Each row has a name. Each piece below is followed by the name of the row it came from, unless a question asks for something else. Each question is about the rows just above it. Places in a row count from 0.

Columns, left to right: A E V C N
q391: [157 150 142 119 102]
q683: [137 181 142 121 128]
q612: [175 224 118 140 121]
q347: [119 157 143 150 102]
q380: [161 118 136 138 144]
q344: [169 179 152 140 104]
q632: [121 137 143 181 128]
Where does [142 119] start? Give its row and place. => q391, 2
[102 119 143 150 157] is which row reordered? => q347
Put [181 142 121 128 137] back in order: which row is it? => q683

Columns, left to right: L H D R Q
q947: [190 210  53 107  96]
q167: [210  96 107  52 190]
q516: [156  61 211 159 200]
q711: [ 96 109  95  27  82]
q256: [ 77 244 162  27  82]
Every place of [162] in q256: => 2
[107  52 159] is in which column, read top down? => R
Row and place where [ 96 107] starts: => q167, 1
Which row holds these entries in another order? [190  96 107  52 210] => q167
Which column holds [ 52 159] top down? => R

Columns, left to right: Y U B G M J T
q821: [199  55 201  85 108 109  87]
q139: [153 143 153 143 143 153 153]
q188: [ 91 153  72 228  96  86 152]
q219: [138  55 138 109 109 109 109]
q826: [ 58  96 166 143 180 153  83]
q977: [212 143 212  50  50  50  50]
Which row holds these entries in another order? [109 109 109 109 138  55 138] => q219
[180 153  83] begins in row and place => q826, 4
At which places does q219 hold [109]? => 3 4 5 6
Which column holds [228 109 143  50] top down? => G
At which places does q977 hold [50]? => 3 4 5 6
Every place of [153] in q139: => 0 2 5 6

Columns, left to right: Z K X F W P S
q118: [ 97 154  97 136 117 122 183]
q477: [ 97 154  97 136 165 165 157]
q286: [ 97 154  97 136 165 165 153]
q420: [ 97 154  97  78 165 165 153]
q933: [ 42 154  97 136 165 162 153]
q803: [103 180  97 136 137 165 153]
q723: [135 165  97 136 165 165 153]
asked: [ 97 154  97 136 165 165 153] => q286
asked: [135 165  97 136 165 165 153] => q723
Places of [157] in row q477: => 6

Columns, left to right: nufis dize kubef Fakud kolu
q679: [166 101 116 128 126]
q257: [ 90 116 128 101 140]
q527: [101 117 128 140  90]
[101  90 128 116 140] is which row reordered? => q257
Places of [101] in row q527: => 0
Where does [116 128 101] start? Give its row and place. => q257, 1
Which column holds this, read top down? [128 101] => Fakud
Where does [ 90 116 128 101] start? Give its row and place. => q257, 0
Put [ 90 101 116 128 140] back in order: which row is it? => q257

Columns, left to right: pubo betok Kibib zun nepet ruzo
q328: [136 109 156 118 202  40]
q861: [212 178 155 143 200 198]
q609: [216 138 141 106 168 203]
q64: [ 40 136 156 202 118 110]
At which places does q328 hold [156]? => 2
Which row holds these entries in another order? [ 40 110 118 136 156 202] => q64

Columns, left to right: keber Pom voso videt
q13: [180 165 164 180]
q233: [144 163 203 203]
q547: [164 164 180 180]
q747: [115 160 165 165]
q585: [109 116  86  86]
q91: [118 191 219 219]
[180 144] is in which column, read top down? => keber
Places of [115] in row q747: => 0
Where does [109 116  86] start? Give its row and place. => q585, 0
Every place of [164] in q547: => 0 1
asked: [180 165 164 180] => q13
[219 219 191 118] is which row reordered? => q91

Columns, left to right: lipo tasi tibi tove pur Seka dil
q995: [153 127 146  71 125  86 202]
q135: [142  67  92  57 151  40 240]
q217: [123 112 192  75 171 154 148]
q606: [151 240  67  92  39 142  57]
q325: [ 78  48 111  91 208 145 132]
q86: [153 127 146  71 162  86 202]
q459: [146 143  77 175  86  91 127]
q441: [ 76  38  69  92 207 109 152]
q958: [183 236 172 158  31 129 115]
q920: [167 119 131  72 120  65 218]
q710: [ 88  49 106  81 203 134 145]
q414: [173 170 173  93 115 114 161]
Places of [114] in row q414: => 5
Which column holds [142 123 151  78 153 146  76 183] top down? => lipo
[115 218 145 161] is in which column, read top down? => dil
Put [142  40  67  92  57 240 151] back in order: which row is it? => q135

Columns, left to right: Gupub tifit defo Tonaf
q850: [171  53 110 117]
q455: [ 82 163 117 200]
q847: [171  53 110 130]
q138: [163  82 116 200]
q953: [208  52 179 145]
q927: [ 83 204 132 134]
q168: [129  94 181 229]
q755: [ 69 184 186  91]
q820: [ 69 184  53  91]
q907: [117  45  91 244]
[ 83 204 132] begins in row and place => q927, 0
[ 91  69 184  53] is which row reordered? => q820
Which row holds these entries in another order? [171 110  53 117] => q850
Which row holds these entries in another order? [ 82 117 163 200] => q455

